In the rows, zero is written as 128.
Each row has a class, written after it.
[ 98 169  91  73 118 137  89 103 128  83 109 147 130 131 101 115  59 123
 164 128 109 158 163 129 123 116 168  87 146 135 164 147  80  82  73 167
 176 161] : taguv
[ 86 155 128 138 137 104 134 226  97 117 186 132 213  63 137 175 110 115
  85 150  79 132  85 128 200 111 170 120 138 140 105 102 156 103 128 125
 149 105] : Sazor
[ 55 146 162 132  87 118 152 142 117 144 119  96 150  68 129  95 140 115
  70 164 106 130 146 112 237 177 121 124 131 129 147 132  73 112 155 165
 138 103] : bofun
[ 97 108 109 134 141 127 142 142 131 125 147  93 136 138 124 115 127 107
 104 142 145 101 123 132 132 115 136 120 112 136  99 138 153 131 123 135
 105 115] : bofun
[150 130  97 131 152 125 115 129 138 142 148 118 135 121 136 152 123 151
 109 131 133 116 120 134  99 125 118 118 135 122 120  96 139 147 119 122
  76 139] : giz
[ 94 105 136 134 122 129 120 123 155 140 141 136 133  92 111 112 135 138
 107  91 130  96 169 123 108 107 120 122 134 120 119 123 134 136 123 165
 152 104] : givat
[ 86  84  99 126  94 124 115 105 139 132  38 115 162 186 154 148 115  28
 153 124 140 118 125 115 214 154 132 140  87 175  83 154 111 143  94 132
 151 111] : dagu
[146 109 133 176 149 125 142 140 106 173 165  72 131 125 122 137  90  96
 133 152 114 119  71 202 176 111 107 105 120 130 121 151 109 147 158  98
 172  68] : taguv
[117 142  84 113 156 158 106 114 147  86 143 133 163 133 144 167 104 132
 115 181  86 138 184 112 132  91 129  93 112  99 141 137 162 136  99 147
 180 153] : bofun
[128 132 155 136 120 136 139 132 126 149 142 144 114  95 127 121 145 140
 126 114 128 115 142 153 143 127 119 123 144 117 140 123 120 129 135 131
 160  96] : Rupi
[107 139 155 119 120 143 135 111 112 107 103 144 113 137 116 134 180 107
 171 115 105 139 172 131  65 138 124 110 134 182 120 117  87 123 133 108
 113 101] : giz
[136 121 109 134 148 138 120 128 132 150 140 115 136 135 133 143 114 139
 112 132 138 115 117 141 105 118 106 117 129 130 127 109 149 136 121 128
  79 136] : Sazor
[108 113 135 134 150 139 126 116 140 138 144 138 116 122 125 137 147 112
 155 119 125 108 143 124 157 132 145 121 125 142 125 108 149 130 140 163
 138 100] : fum
[144 114 170 151 114 135 121 127 140 153 145 135 110 109 112 119 140 138
 133 132 111 136 137 132 125 129 116 116 129 152 121 125 129 127 128 129
 139 140] : tup
[107 107 118 115 138 144 147 121 154 128 158 108 145 130 126 106 109 118
  91 138 139  93 148 130 121 132 125 111 130 127 106 130 149 111 128 118
  93 116] : dagu
[163 127 120 138 156 105 116 198 112 115  59 137 173 167 102 166 135 156
  41 135 161  93  68  98  85 146 157 129 137 118  94 122 137 137 166 122
 110  46] : siza
[153 127  95 137 140 134 116 123 127 135 146 110 128 136 133 146 131 154
 120 135 136 118 105 138 110 119 126 126 129 122 118 113 145 147 125 119
  79 152] : siza
[ 81 194 117 122 119  94 137  94 167 114 110 110 137 169 176 168 101 115
  68 114 115 127 166 102 132 163 162 144  50 150 136 150  93 122 193 148
 174  47] : siza
[119 110 159 142 129 127 116 117 120 161 138 139 142 121 123 122 144 141
 129 103 112 115 141 131 135 129 113 121 139 137 144 132 131 129 130 145
 139 118] : fum
[149 126 108 139 135 135 120 130 138 145 146 109 128 116 133 135 127 142
 121 139 140 119 116 142 109 120 107 117 134 130 135 119 141 139 119 126
  80 143] : taguv
[183 141 133 174 135 137 116  97 133 123 135 167  88 167 120 143 160 134
 126 102  89 121 122 113  71 171 121 157 137 152 103 120  89 156 162 129
 186  90] : siza
[ 92 123 145 142 136 140 138 127 124  93 122 155  93  94 130 116 180 119
 174  90 118 124 181 119 170 129 136 129 105 139 109 121 131 138 139 124
  92 161] : giz
[112 108 103 133 127 144 148 127 143 122 157 113 129 127 128  95 115 124
 110 126 139 116 145 132 126 124 116 124 124 139 107 124 130 113 117 121
 108 117] : taguv
[150 148 131 137 111 159 147 149 121 141  40  58 106 161  88  77  83 108
  78 176 188 126  66 119 163 172  82 150 126 186 111 198  62 129 140 151
 125  82] : Sazor
[133 145 146 140  99 135 131 128 135 121 117  98  84 137 124 118 145 103
 186 134 140 154 131 161 121 107 119 121 127 174 112 124 119 133 140 146
 104 118] : tar
[150 129  89 150 139 134 114 123 130 144 144 118 141 123 144 142 133 151
 101 139 133 117 116 140 105 124 109 124 137 121 111 113 139 142 129 126
  69 146] : siza
[ 84  91 113 149 129 130 146 188  95 128 112 110 192 152 116 179 146  77
 121 180  67 138  95 152 139 114 110  80 130 153 103  88 128 134 141  78
 161  67] : Sazor
[113 114 109 128 136 128 132 120 146 113 115 142 108  84 131  96 127 118
 124 121 126 142 154 130  89 125  92 136 143  96 114 128 114 128 131 121
 129 153] : taguv
[ 93 106 101 133 140 138 146 121 146 151 154 112 122 115 132 114 145 141
 108 145 130 118 129 128 133 116 119 114 112 156 102 123 153 124 133 135
  91 106] : givat
[110 102 135 153 165 142 123  85  76 165 126 144 126 109 144 126 183 146
  77 175  88 114 129 116  90 155 141  90 166 153 100 165 102 141 147  92
 107 142] : givat
[112 106 167 130 138 144 121 135 124 160 156 133 108  95 117 114 136 119
 120 113 140 112 140 130 121 106 124 123 137 110 149 138 139 128 133 148
 143 119] : Sazor
[ 94 136  87 117 169 122  79 120 117  68 136 112 156  55  97 151  98 182
 129  99 119 136 103  95 177 123 155 113 105 119 118 144 150 103 100 135
   4 105] : taguv
[ 62 110  80 126 176  99 117  89 144 121 103 152 127  87 140 136 102 110
 150 124  78 161 162 137 156 128  83 125 102  76 129  81 116 141 156 152
 146 122] : giz
[150 130 102 129 151 165 123 144 126  44  65  66 106 151  85 147 135 126
 164 176 144 133 109 129 133 109 143 110 125 144  77 138 153 154 146 103
  99 149] : fum
[ 82  92 142 126 112 134  83  78 116  72 135 112 158 161  99 119 120 149
 124 156  85 154 175  75  90 128 187 100 124 189  74 165 109  97 113 126
 135 129] : fum
[106 133 135 127  90 198 147  86 114  68 133 111 100 186 147  57 115  83
 136 134 104 128 221 147 203 104 144 121 159 108 139 132 137  91 147 128
 178 170] : fum
[ 89 158 191 111  54 136 151 104 119 108 134 101 179  76 150 129 117  93
 192 118  85 153 182 151 197 108 118 143 125 130 161 104  96 128 115 137
 178 136] : tup
[111 105 130 137 134 140 147 133 143 130 147 107 134 126 139 112 128 115
 110 149 143 116 158 125 113 119 131 115 125 121 109 126 144 127 143 130
 118 115] : tar
[141 105  80 114 150 137 163 137 101  92 121 113 170 172 190 149 150 191
  65 188 176 117  86  76 127  81 226 142  83 104  75 147 163 136 153  93
 124  80] : Sazor
[ 96 135 124 101 160 118 139 123 117 121 112 118 108 138 125 130 111 137
  94 148 101 143 134 136 159 128 146 112 111 131 132 107 140 109 166 110
 151 111] : giz
[124 104  91 158 189 116 107 118 158 165 148 143 147 107 138 141  57 158
  76 154  99 140 136 160 149 101  93  97 104 160  75 142 190 109 121 127
 144 149] : Rezod
[136 147 122  79  98 184 123  92 142  90  90  62 107  74 111 148 146 127
 184 156 130 147 163 126 119 121 125 137 124  84 176 139 132 131 122  68
 133 231] : givat
[ 97 112 131 154 119 154 145 101 113  58 136 101 149 131 106  87 135 136
 119 160  92 137 163  91 108 156  98 135 139 166  59 142  91 148 127 113
  73 148] : siza
[104 156 151 115 157  95 133 111 118 157 169 185 132 121 182 120 105 133
  42 115 108 150 186 133 172 179 156 153 145 104 110  74 119  83 185 141
 153 144] : dagu
[139 113 109 119 165 123 131 158 151 120  76 132 110 117  82 157 122 133
 201 103 150 132 111 160 142 110  94 120  93 114 125  82 137 151 135 137
 124  89] : giz
[118 162 107 105 137 122 141 119 154 127  89 136 115 103 147 161 121 143
 134 114 121 150 142 134 192 144 124 155  84 127 150  90 157 117 148 122
 174 167] : Rezod
[113 106 105 146 141 142 150 151 135 133 165 107 140 107 122 106 129 131
 108 145 140 120 121 134 129 115 107 116 117 121 121 134 132 118 136 124
 103  92] : taguv
[ 90 152 107  86 153 125 150 132 179 128 163 106 108 104 155 177 105  85
 125 121 110 154 124 116 157 121 125 126  73  99 164 125 160 136 117 104
 148 101] : tup
[140 127  97 149 142 130 112 118 128 139 141 117 133 133 139 140 123 138
 103 133 140 111 118 142 104 129 115 124 139 125 111 117 142 140 122 131
  83 112] : Rupi
[104 105 123 142 127 141 143 122 148 122 154 105 116 112 127 105 137 129
 116 131 124 125 142 116 134 120 120 121 114 145 101 138 138 128 130 132
 115  94] : tar
[115 112 115 133 149 122 117 101 108 146 172 108 142  93 105 135 117 190
 105 140  90 139 112 141 145 137 130 115 123 124 120 101 119 111 146 111
 115 117] : siza
[138 115 145 149 105 148 121 120 128 139 161 124 118 109 119 101 147 135
 122 113 126 112 147 126 120 117 124 130 146 124 133 128 102 131 127 145
 144 105] : giz
[125  85 110 141 128 130 142  91  98 191  86 118 151 167 128 154 157 117
 218 186 114  99  97 173 127 134 126  90 102 184 144 124 126 162 111 105
 172 169] : Rupi
[108 105 107 131 142 152 140 134 147 118 166 101 129 106 136 112 118 120
  84 137 131 100 154 128 126 104 122 106 128 106 126 140 165 127 122 105
 112 139] : taguv
[132  81 161 140 130 131 141 107 128 166 147 159 122 128 141 112 156 130
 123 106 117  98 143 117 131 134 123 132 140  95 147 106 126 146 141 125
 144  90] : giz
[110  87 173 130 121 137 131 119 152 180 153 145  99 110 112  92 139 115
 115 112 130 123 155 128 110 131  98 129 147 124 136 128 130 118 134 143
 142 101] : givat
[149 125 102 149 154 130 114 126 138 144 147 115 127 128 139 149 122 147
 106 144 142 127 116 137 104 126 113 116 135 129 114 113 153 146 125 125
  73 157] : Rezod
[104 101 113 135 134 150 152 136 139 139 133 106 126 128 126  99 114 125
 122 158 137 115 119 135 149 116 112 116 110 147 113 133 157 110 134 123
  87 133] : Sazor
[106 104 122 150 127 136 145 125 135 138 145 108 133 103 130 104 146 141
 108 133 125 124 138 123 123 124 111 122 117 145 103 137 129 125 137 128
 112  99] : tar
[107 114 117  89 151 142 128 141 142 103 113 140  85 103  96 142 172 127
 204  95 167 129 135 129 161 119 157 122  93 105 136 100 160 122 127 128
  83 153] : dagu
[111 146 150 115 109 131 105  97 140 129  75  95 126 120 113 130  90 118
 149 138 134 154 143 141 114 110  98 138 104 173 130 146 110 118 137 164
 144 108] : Sazor
[ 99 148 107 117 133 111 119  83 123 155 172 125 126  90 137 141 127 142
 143  92  70 155 137 151 115 126 116 145 100 161 145 108 115  99 128 108
 164 131] : giz
[117 158 119  86 126 132 130 152 147 128  98 139 110 135 118 166 152 109
 169 144 115 137 147 127 117 131 141 114 109 155 174  82 147 121 128 130
 165 166] : giz
[134 123 102 133 147 123 113 123 131 146 151 113 133 118 140 146 132 155
  93 129 129 119 131 132 107 123 122 116 130 125 120  99 139 139 127 120
  73 135] : giz
[140 155 165 126  89  86 153 146  95 142 154 115 235 101 149 104  43 175
 140 138 122 145  80 164 192  69 155 172 126 194  69 167 110 117  96 161
 203  91] : givat
[155  98  44 118 139 147 155 152 112  83 174 166 117 212 129 118 154 187
 156 130 133 163 134 124 127 102 159 115 147  76 105  18 124 153  96 133
 156 150] : tar
[140 143 124 171 142 146 117 160 135 103 147 119 134 109  91 136 123 121
 198 134 128 126 118 135 142 120 108 150  95 153 120 111 151 124 153 171
 107 140] : Sazor
[112 124  89 152 158 121 123 150 115 126 162 149 106 132 120 129 153 145
 174 172 123 166  74  97 189 138 160 126 105 128 119 118 123 134 146 176
  89 120] : givat
[107 131 142 113 125 137 120 141 139 139 107  93 118  95 108 146 115 104
 139 152 123 154 168 153 156 124 106 115 108 134 142 113 117 122 142 116
 170 157] : giz
[101  70  97 139 195 102 124  94 123 132 101 147 199 141 132 137  45  79
 146 139 111  85 100 144 187 154 155 127 110 121  60 128 153 110 143 125
 125  92] : dagu
[ 80  87 148 122 150  92 120 111 148 113 132 137  98 104 107 114 125 128
 109 114  83 139 132 105 112 134 131 136 115 116 121  98 167 118 168 117
 137 115] : taguv
[133 160 152 128  70 160 166 184 109 105  89  98 161 117 135 103 134  66
 151 221 138 148 110 124 152 113 152 125 139 165 119 186  97 107 125 118
 182 153] : tup
[111 100 122 143 136 143 141 118 139 119 142 109 125 114 124 107 134 133
 107 140 134 125 136 121 117 116 119 111 121 123  96 128 133 127 134 122
  76  94] : tup
[ 72  75 130 134  99 147  76 138 134  86  95 128  63 170  81 111 186 102
 138 141 109 167 170 106 134  96 153  78 143 114 130 101 143 106 157 160
 138 114] : fum
[105 106 127 131 136 144 133 123 121 136 147 139 142 105 134 118 122 123
 133 104 130 108 137 139 155 105 124 128 135  81 145 101 136 118 138 149
 125  84] : Sazor
[107 103 102 134 115 141 158 112 149 143 158  93 122 135 139  99 132 123
  95 146 135 106 133 133 112 129 123 130 117 142  99 125 131 123 139 109
 116 124] : siza
[104 139 103 146  93 140  94 102 115 169 138  96  29 188 127 123 171 106
 157 121 115 176  97 152 212 113 139 108  77 244 137 127 147 105 112 155
  98 144] : tup
[156 128 108 139 136 136 110 122 134 137 142 104 131 121 127 143 122 145
 112 136 131 116 116 139 102 129 112 114 140 139 129 116 140 137 116 115
  74 145] : taguv
[135 170 161 144 117 140 163 137  84  93 109 142 170 125 148 116 104 157
 128 180  79 127  82 114 238 138 158 124 140 153 127 152 107 122 159 145
 129  79] : Sazor
[ 68 116 179 138 131 112 138 143 117 136 105 185 144  80 107  88 152 148
 157 149 120 145 146 109 154 135 148  91 113 147 131 137 107  74 163 182
  83  75] : tup
[123 114 176 135 119 134 126 109 127 152 142 145 116 112 133 122 151 138
 122 111 118 117 159 120 132 125 134 121 129 151 129 136 108 134 132 139
 146  83] : giz
